Here is a tiny trained network, its code and every weight. The questions are about switching its units off for an input and a target symbol, where a switched-off unit gives its printed mean instead of its output.

import numpy as np


def w(rows, s, z=0):
    codes = np.array(rows[::2]) - 128.0
    scale = np.full(codes.shape[1], s)
    scale[-1] = z or s
    return codes * scale


def norm(h):
    return h / np.sqrt((h * h).mean(-1, keepdims=True) + 1e-5)


def f(y):
    return np.maximum(y, 0)


def softmax(a):
    e = np.exp(a - a.max(-1, keepdims=True))
    return e / e.sum(-1, keepdims=True)


def log_softmax(a):
    a = a - a.max(-1, keepdims=True)
    return a - np.log(np.exp(a).sum(-1, keepdims=True))


def net(x, mask):
    ids = ['ΞΦΩδεζηθπψ'.index(c) for c in x.split()]
    T = len(ids)
    res = E[ids] + P[:T]
    r = norm(res)
    for j in range(3):
        rows = slice(2 * j, 2 * j + 2)
        q, k, v = (r @ M[0][rows].T for M in (Q, K, V))
        z = softmax(np.where(np.tri(T) > 0, q @ k.T / 2**0.5, -1e9)) @ v
        o = O[0][rows]
        res = res + np.where(mask[j], z, o[:, -1]) @ o[:, :-1]
    y = f(norm(res) @ A[0][:, :-1].T + A[0][:, -1])
    res = res + np.where(mask[3:15], y, B[0][:, -1]) @ B[0][:, :-1]
    return log_softmax(norm(res)[-1] @ U[:, :-1].T + U[:, -1])


Q, K, V, O, A, B = {}, {}, {}, {}, {}, {}
E = w([
[100,139,145,49,174,182,133],'Ξ',
[62,174,80,128,107,251,181],'Φ',
[86,138,133,67,159,90,124],'Ω',
[145,106,100,168,186,172,172],'δ',
[175,106,185,35,86,120,80],'ε',
[78,127,186,110,116,121,171],'ζ',
[214,165,190,163,183,35,113],'η',
[41,129,150,94,85,204,99],'θ',
[130,174,152,137,94,173,46],'π',
[118,133,82,58,165,120,71],'ψ',
],0.0017)
P = w([
[134,97,100,142,117,105,140],'0',
[42,148,129,199,247,151,138],'1',
[136,107,212,50,122,230,139],'2',
[168,155,204,126,100,138,85],'3',
[48,143,138,193,237,141,129],'4',
[146,162,148,60,113,232,199],'5',
[163,213,164,129,72,122,96],'6',
[50,147,154,203,251,125,134],'7',
],0.0027)
Q[0] = w([
[42,56,27,163,144,111,206],'H1',
[1,172,132,196,200,88,55],'H1',
[95,110,94,200,223,81,180],'H2',
[155,155,167,142,234,100,139],'H2',
[182,58,121,33,27,115,137],'H3',
[204,136,183,99,85,139,79],'H3',
],0.01)
K[0] = w([
[93,2,120,145,170,127,128],'H1',
[122,63,89,142,78,89,130],'H1',
[153,19,114,99,165,110,175],'H2',
[176,126,141,100,185,31,158],'H2',
[202,146,182,121,124,132,81],'H3',
[129,231,192,134,130,136,101],'H3',
],0.009)
V[0] = w([
[184,139,63,143,154,199,36],'H1',
[118,75,138,105,2,172,162],'H1',
[146,112,101,78,129,217,221],'H2',
[66,129,116,40,46,135,91],'H2',
[139,224,80,114,154,154,150],'H3',
[76,121,197,90,238,179,97],'H3',
],0.0035)
O[0] = w([
[255,32,24,105,243,161,87,159],'H1',
[214,90,162,237,11,167,167,128],'H1',
[224,154,146,46,165,71,191,65],'H2',
[89,24,233,114,164,85,130,56],'H2',
[47,22,121,172,170,192,99,131],'H3',
[86,99,37,133,126,49,225,252],'H3',
],0.003,0.0026)
A[0] = w([
[106,229,170,176,141,114,148,136],'N1',
[142,175,76,71,84,134,163,111],'N2',
[58,79,163,140,102,72,105,65],'N3',
[117,87,134,28,96,194,187,107],'N4',
[197,108,155,95,89,72,134,129],'N5',
[99,98,158,48,190,123,173,128],'N6',
[149,96,95,153,207,203,123,143],'N7',
[151,126,142,191,191,79,160,125],'N8',
[181,67,60,62,141,95,56,67],'N9',
[167,115,126,205,109,196,109,78],'N10',
[161,139,172,142,55,164,181,138],'N11',
[178,80,2,183,135,101,147,2],'N12',
],0.0053,0.0047)
B[0] = w([
[166,102,118,63,137,109,133,248],'N1',
[129,66,145,162,123,143,126,187],'N2',
[126,142,171,136,190,176,169,148],'N3',
[159,163,90,134,135,166,152,224],'N4',
[81,145,142,133,173,181,67,160],'N5',
[183,176,116,160,99,182,102,205],'N6',
[125,108,157,110,85,64,103,255],'N7',
[99,141,115,142,83,184,113,195],'N8',
[51,154,87,134,154,143,170,147],'N9',
[131,69,120,89,188,148,168,173],'N10',
[119,133,84,153,92,81,138,214],'N11',
[207,193,187,221,254,49,134,167],'N12',
],0.0067,0.0034)
U = w([
[158,202,108,151,108,210,114,184],'Ξ',
[174,90,54,135,97,115,219,81],'Φ',
[104,166,210,67,196,162,171,125],'Ω',
[165,147,154,206,199,62,124,165],'δ',
[102,133,166,169,76,122,10,116],'ε',
[104,176,181,112,48,45,170,111],'ζ',
[185,167,108,29,140,69,69,5],'η',
[59,91,191,211,111,158,178,108],'θ',
[127,19,159,100,156,146,97,191],'π',
[33,159,62,119,164,99,122,170],'ψ',
],0.012,0.0025)

Each question gives the input, a string of symbols that net reads in full, and the target symbol t.
The units are the heads (2 rows each of Q, K, V and O) and the neurons (one row each of A and B). Each row of codes is followed by its name. A weight is (code - 128) times the scale printed after its matrix; where a second scale follows, it is the last column's (O, A, B and U).
mask holds one flag per unit, heads first, then neurons. A switched-off unit (its flag False) gives its mean, the last column of its rows in O or B, instead of its output. The means were averaged over made-up inputs and are rounded, as every weight is.
A unit's drop is (log p(t) with every unit on - log p(t) with that unit switched off) / (log p(t) with every unit on - log p(t) with every unit switched off).
The circuit of an input: a set's keep is (log p(t) with only the set's units on - log p(t) with every unit switched off) / (log p(t) with every unit on - log p(t) with every unit switched off). Starting from the 12 units with the biggest drops (on a tie, the unit counted first), units are removed one at a time, each time the one whose removal leaves the highest keep (on an exact tie, the one counted first), for as long as the keep stays at least 0.8.
units of the circuit, in order: the units of the circuit, biggest drop first
unit that matters most: the unit with the biggest drop
top k neurons: the k neurons with the biggest drops, biggest first
which heads matter: for each layer, one digit per head in row order, 1 if its drop is at least 0.15 and else 0, layers parted by /
input Ξ π Φ Φ Ω δ π Ξ, target Ξ: units of the circuit, in order => N6, N8
input η π θ η ζ ε π ζ, target ψ: units of the circuit, in order => H2, H1
input π θ ζ, target Ξ: top 2 neurons => N4, N7
input Ξ Φ Φ η η, target Ξ: unit that matters most => H2
input Φ η η Ξ η π Ξ δ, target π: which heads matter => 001
input δ ψ η Ω ψ, target η: which heads matter => 011
input Ξ η ψ ζ, target ζ: which heads matter => 100
input η Ω η Ξ η ψ ψ, target ψ: which heads matter => 100
input ψ ζ η π π π, target Φ: which heads matter => 100
input Ω Φ π η, target η: units of the circuit, in order => N1, H1
input Ξ ζ Ξ π π, target Ξ: top 2 neurons => N8, N6
input δ ψ Ω Ξ η ε η θ, target η: which heads matter => 010
input δ Φ η Ω π π δ Ω, target η: which heads matter => 010
input Ξ π ψ, target Ξ: which heads matter => 000
input η ε ζ, target Ξ: unit that matters most => N6
input ε δ ζ η η, target θ: units of the circuit, in order => H2, N8
input Ξ Ω ψ π Ω, target Ξ: units of the circuit, in order => N6, H2, N8
input ζ η π ε ε π Ξ δ, target ζ: units of the circuit, in order => H1, N1
input η π η, target Φ: which heads matter => 010
input ζ δ ψ Φ η, target ζ: unit that matters most => H1
input Ω δ ψ η ζ η δ, target δ: units of the circuit, in order => N12, H1
input θ η η Φ Φ δ η, target η: which heads matter => 000
input η ζ η δ π η δ, target δ: which heads matter => 000
